Below are the code and all the weights of a small trained network. Each question names an input and a class and asks about switching units off, where a switched-off unit gives its printed mean instead of its output.

import numpy as np


def w(rows, s, z=0):
    codes = np.array(rows[::2]) - 128.0
    scale = np.full(codes.shape[1], s)
    scale[-1] = z or s
    return codes * scale


def norm(h):
    return h / np.sqrt((h * h).mean(-1, keepdims=True) + 1e-5)


def f(y):
    return np.maximum(y, 0)


def log_softmax(a):
    a = a - a.max(-1, keepdims=True)
    return a - np.log(np.exp(a).sum(-1, keepdims=True))


def net(x, mask):
    res = np.array(x, float).reshape(1, 8) / 4 @ E
    u = 0
    for l in range(3):
        y = f(norm(res) @ A[l][:, :-1].T + A[l][:, -1])
        res = res + np.where(mask[u : u + 8], y, B[l][:, -1]) @ B[l][:, :-1]
        u += 8
    return log_softmax(norm(res)[-1] @ U[:, :-1].T + U[:, -1])


A, B = {}, {}
E = w([
[131,135,189],'x0',
[128,128,125],'x1',
[127,128,130],'x2',
[184,251,129],'x3',
[128,128,127],'x4',
[127,130,137],'x5',
[219,104,255],'x6',
[128,129,126],'x7',
],0.0081)
A[0] = w([
[132,115,57,17],'L0N0',
[32,131,164,121],'L0N1',
[111,159,187,193],'L0N2',
[211,116,107,68],'L0N3',
[245,91,129,201],'L0N4',
[146,48,169,61],'L0N5',
[175,209,118,207],'L0N6',
[30,149,173,5],'L0N7',
],0.011,0.0025)
B[0] = w([
[137,129,95,178],'L0N0',
[131,234,142,187],'L0N1',
[168,131,25,197],'L0N2',
[87,155,244,161],'L0N3',
[31,89,207,236],'L0N4',
[187,9,138,216],'L0N5',
[159,253,146,254],'L0N6',
[41,8,92,151],'L0N7',
],0.0057,0.0048)
A[1] = w([
[126,130,213,117],'L1N0',
[142,69,55,186],'L1N1',
[198,141,141,59],'L1N2',
[59,72,82,106],'L1N3',
[36,166,40,5],'L1N4',
[190,33,127,74],'L1N5',
[132,69,138,232],'L1N6',
[160,134,255,77],'L1N7',
],0.0084,0.0028)
B[1] = w([
[51,150,126,211],'L1N0',
[25,114,170,234],'L1N1',
[50,136,177,155],'L1N2',
[1,157,98,241],'L1N3',
[152,69,219,249],'L1N4',
[173,71,127,213],'L1N5',
[71,166,88,244],'L1N6',
[100,112,127,252],'L1N7',
],0.0069,0.0037)
A[2] = w([
[145,99,136,122],'L2N0',
[84,177,133,175],'L2N1',
[115,136,113,139],'L2N2',
[84,148,68,136],'L2N3',
[137,146,166,53],'L2N4',
[161,70,201,64],'L2N5',
[253,155,187,12],'L2N6',
[130,196,8,252],'L2N7',
],0.014,0.0022)
B[2] = w([
[210,105,148,149],'L2N0',
[169,149,143,235],'L2N1',
[131,133,79,157],'L2N2',
[120,137,59,223],'L2N3',
[43,194,158,157],'L2N4',
[187,99,67,203],'L2N5',
[36,104,213,182],'L2N6',
[254,154,98,254],'L2N7',
],0.0093,0.0063)
U = w([
[57,108,19,167],'0',
[103,7,143,141],'1',
[214,171,43,148],'2',
[114,181,197,211],'3',
[30,80,67,96],'4',
[200,17,169,103],'5',
[201,205,101,125],'6',
[98,154,243,1],'7',
],0.015,0.003)

Each question gives the input, the list of numbers given to net, and the class t.
The units are the neurons (one row each of A and B). Each row of codes is followed by its name. A weight is (code - 128) times the scale printed after its matrix; where a second scale follows, it is the last column's (A, B and U).
mask holds one flag per neuron, layer by layer. A switched-off neuron (its flag False) gives its mean, the last column of its row in B, instead of its output. The means were averaged over made-up inputs and are rounded, as every weight is.
A unit's drop is (log p(t) with every unit on - log p(t) with that unit switched off) / (log p(t) with every unit on - log p(t) with every unit switched off).
unit that matters most: the unit with the biggest drop
k most important neurons: the k neurons with the biggest drops, biggest first
top k neurons in layer l: the k neurons of layer l with the biggest drops, biggest first
drop of u: that unit's drop, to one decimal
input [-7,8,-1,3,0,-5,2,-5], class 3: unit that matters most -> L0N3
input [-5,3,-7,-1,8,3,8,-8], class 1: top 2 neurons in layer 2 -> (L2N7 L2N1)
input [6,0,-7,-1,4,-5,1,7], class 5: 2 most important neurons -> (L0N5 L1N3)
input [-5,8,-6,6,-1,2,1,4], class 3: top 2 neurons in layer 1 -> (L1N3 L1N6)
input [5,5,-2,-1,-3,6,2,7], class 5: 2 most important neurons -> (L1N3 L0N5)
input [-1,-1,2,-1,-5,-5,5,5], class 1: 2 most important neurons -> (L2N7 L0N4)
input [-8,4,4,2,5,3,-7,-3], class 2: 2 most important neurons -> (L2N7 L0N4)
input [-7,3,6,3,-7,-1,1,7], class 3: top 2 neurons in layer 0 -> (L0N6 L0N3)
input [4,3,-4,8,-1,-2,1,7], class 7: drop of L2N6 -> 0.7
input [-6,0,8,4,1,3,-8,-1], class 2: drop of L2N7 -> 0.4
input [-7,7,-7,2,-6,-8,-7,-8], class 2: drop of L2N7 -> 0.7
input [-8,3,0,2,-7,-2,6,1], class 3: drop of L1N4 -> 0.1
